Here is a tiny trained network, its code and every weight. The questions are about switching its units off for an input and a class, where a switched-off unit gives its printed mean instead of its output.

import numpy as np


def w(rows, s, z=0):
    codes = np.array(rows[::2]) - 128.0
    scale = np.full(codes.shape[1], s)
    scale[-1] = z or s
    return codes * scale


def f(y):
    return y / 2 * (1 + np.tanh(0.7978845608 * (y + 0.044715 * y**3)))


def log_softmax(a):
    a = a - a.max(-1, keepdims=True)
    return a - np.log(np.exp(a).sum(-1, keepdims=True))


def net(x, mask):
    res = np.array(x, float).reshape(1, 6) / 4 @ E
    y = f(res @ A[0][:, :-1].T + A[0][:, -1])
    res = res + np.where(mask, y, B[0][:, -1]) @ B[0][:, :-1]
    return log_softmax(res[-1] @ U[:, :-1].T + U[:, -1])


A, B = {}, {}
E = w([
[124,96,136,131,115,101,108,98],'x0',
[127,133,121,131,124,138,131,141],'x1',
[159,169,235,160,90,100,75,198],'x2',
[83,208,101,54,144,173,26,125],'x3',
[48,82,147,10,117,68,193,160],'x4',
[52,65,171,175,177,203,101,143],'x5',
],0.012)
A[0] = w([
[77,174,87,107,177,100,39,121,137],'neuron 1',
[104,123,125,222,111,71,196,174,114],'neuron 2',
[190,154,92,76,98,94,128,108,93],'neuron 3',
[154,132,216,120,105,113,112,188,88],'neuron 4',
[163,133,194,121,107,132,120,162,45],'neuron 5',
[145,108,9,135,173,114,208,86,57],'neuron 6',
[122,178,129,139,123,95,129,166,73],'neuron 7',
[126,94,162,101,82,136,204,146,155],'neuron 8',
[58,99,152,161,169,170,116,129,94],'neuron 9',
[224,62,125,173,115,99,170,174,110],'neuron 10',
[115,102,36,69,143,180,78,92,53],'neuron 11',
[63,105,152,51,133,62,137,151,142],'neuron 12',
[145,168,194,127,54,103,80,200,93],'neuron 13',
[78,140,113,72,76,159,96,134,118],'neuron 14',
[185,179,137,193,125,151,77,84,163],'neuron 15',
[186,153,136,187,160,158,118,82,203],'neuron 16',
[200,140,80,75,47,78,147,156,96],'neuron 17',
[139,108,130,149,134,129,201,95,39],'neuron 18',
[106,179,98,96,114,100,65,139,48],'neuron 19',
[117,93,80,144,107,171,125,156,102],'neuron 20',
[179,165,102,78,71,90,135,105,31],'neuron 21',
[108,154,96,139,102,124,158,115,43],'neuron 22',
[54,152,133,77,113,107,157,141,120],'neuron 23',
[108,105,62,110,117,180,148,110,103],'neuron 24',
[68,215,126,74,115,151,44,90,173],'neuron 25',
[150,189,68,128,19,95,142,101,97],'neuron 26',
[155,84,105,169,108,107,68,67,137],'neuron 27',
[79,76,178,123,124,200,137,129,107],'neuron 28',
[181,70,147,157,137,122,199,129,179],'neuron 29',
[65,102,129,76,94,88,157,179,182],'neuron 30',
[86,87,180,149,150,183,108,115,3],'neuron 31',
[132,106,94,154,148,132,200,89,121],'neuron 32',
[92,129,212,45,119,94,147,152,142],'neuron 33',
[149,127,168,120,95,137,106,152,22],'neuron 34',
[71,75,149,140,216,155,93,179,121],'neuron 35',
[179,163,77,211,140,151,90,87,128],'neuron 36',
],0.012,0.0023)
B[0] = w([
[124,203,199,196,28,80,110,165,217],'neuron 1',
[126,239,211,204,39,99,93,115,181],'neuron 2',
[164,140,195,100,201,182,161,49,185],'neuron 3',
[43,36,129,117,235,36,58,103,183],'neuron 4',
[59,75,127,110,163,74,71,108,164],'neuron 5',
[50,36,144,74,205,71,78,151,219],'neuron 6',
[119,113,156,110,144,99,152,104,150],'neuron 7',
[142,150,42,195,60,128,179,191,174],'neuron 8',
[182,158,191,63,203,165,151,74,187],'neuron 9',
[84,202,149,166,72,143,125,118,197],'neuron 10',
[43,85,151,146,174,2,53,135,211],'neuron 11',
[162,122,30,166,125,161,177,140,215],'neuron 12',
[37,29,124,121,238,74,67,132,210],'neuron 13',
[114,172,117,212,57,86,144,200,188],'neuron 14',
[154,65,17,168,142,142,156,139,230],'neuron 15',
[143,65,57,183,94,161,186,192,208],'neuron 16',
[191,158,187,79,163,216,133,73,198],'neuron 17',
[99,149,169,147,86,67,99,130,168],'neuron 18',
[136,218,184,149,52,131,120,123,191],'neuron 19',
[124,144,117,109,144,135,132,121,148],'neuron 20',
[159,154,182,79,196,197,186,58,185],'neuron 21',
[109,136,140,81,168,125,121,135,138],'neuron 22',
[148,67,66,176,112,188,178,201,191],'neuron 23',
[79,11,145,91,127,122,67,126,182],'neuron 24',
[138,244,162,231,41,67,122,146,252],'neuron 25',
[164,164,169,34,199,156,149,44,194],'neuron 26',
[151,115,95,116,123,150,127,157,174],'neuron 27',
[191,196,182,68,185,211,180,113,180],'neuron 28',
[115,201,219,178,30,109,134,168,192],'neuron 29',
[156,85,47,161,132,184,191,185,203],'neuron 30',
[159,139,180,52,208,184,147,63,178],'neuron 31',
[52,116,164,169,86,43,51,159,184],'neuron 32',
[170,54,56,153,136,121,161,197,201],'neuron 33',
[94,103,111,93,165,60,95,99,152],'neuron 34',
[182,148,201,63,145,196,121,52,197],'neuron 35',
[185,46,21,159,104,189,191,197,228],'neuron 36',
],0.0081,0.018)
U = w([
[195,89,5,166,99,194,184,192,155],'0',
[137,208,193,193,46,79,126,159,209],'1',
[215,158,196,47,191,229,158,70,43],'2',
[52,69,122,105,190,35,71,145,2],'3',
],0.013,0.0031)

Each question gives the input, the list of numbers given to net, and the class t.
The units are the neurons (one row each of A and B). Each row of codes is followed by its name. A weight is (code - 128) times the scale printed after its matrix; where a second scale follows, it is the last column's (A, B and U).
mask holds one flag per neuron, in row order. A switched-off neuron (its flag False) gives its mean, the last column of its row in B, instead of its output. The means were averaged over made-up inputs and are rounded, as every weight is.
A unit's drop is (log p(t) with every unit on - log p(t) with that unit switched off) / (log p(t) with every unit on - log p(t) with every unit switched off).
The circuit of an input: a set's keep is (log p(t) with only the set's units on - log p(t) with every unit switched off) / (log p(t) with every unit on - log p(t) with every unit switched off). Starting from the 12 units with the biggest drops (on a tie, the unit counted first), units are removed one at a time, each time the one whose removal leaves the highest keep (on an exact tie, the one counted first), for as long as the keep stays at least 0.8.
units of the circuit, in order: the units of the circuit, biggest drop first
unit that matters most: the unit with the biggest drop
top k neurons: the k neurons with the biggest drops, biggest first
drop of u: that unit's drop, to one decimal
input [4,-7,1,6,-7,0], class 0: units of the circuit, in order : neuron 36
input [-6,8,5,1,-3,5], class 2: units of the circuit, in order : neuron 35; neuron 31
input [5,-1,1,-2,5,-5], class 0: top 2 neurons : neuron 8; neuron 33
input [3,6,8,-4,-6,7], class 3: top 2 neurons : neuron 4; neuron 13
input [-4,7,8,6,-7,6], class 3: top 3 neurons : neuron 13; neuron 4; neuron 5
input [-5,4,-4,4,2,-2], class 1: top 3 neurons : neuron 13; neuron 4; neuron 25
input [3,1,6,5,5,1], class 3: top 2 neurons : neuron 13; neuron 4
input [-8,8,6,2,5,0], class 3: top 3 neurons : neuron 4; neuron 13; neuron 36
input [2,-5,8,1,0,8], class 2: top 2 neurons : neuron 35; neuron 28
input [-7,0,-3,8,2,8], class 1: top 2 neurons : neuron 25; neuron 1
input [1,6,7,-6,-1,3], class 3: top 2 neurons : neuron 4; neuron 13
input [7,-6,6,-6,6,-6], class 0: top 4 neurons : neuron 8; neuron 33; neuron 30; neuron 12
input [6,-2,1,-5,5,-3], class 0: top 4 neurons : neuron 30; neuron 25; neuron 12; neuron 33
input [2,-4,8,7,-7,1], class 3: top neuron : neuron 13
input [-5,6,-6,6,-5,6], class 1: top 3 neurons : neuron 25; neuron 1; neuron 11
input [4,-6,0,-4,-2,4], class 1: top 3 neurons : neuron 29; neuron 26; neuron 17
input [-2,-2,4,4,-7,-6], class 0: drop of neuron 15 : 0.6
input [4,2,-4,5,-4,-2], class 1: drop of neuron 1 : 0.4
input [-4,-6,-1,8,-6,4], class 1: drop of neuron 1 : 0.8
input [2,1,5,-4,8,-8], class 0: drop of neuron 33 : 1.9
input [-6,-3,-3,-2,5,-7], class 2: unit that matters most : neuron 17
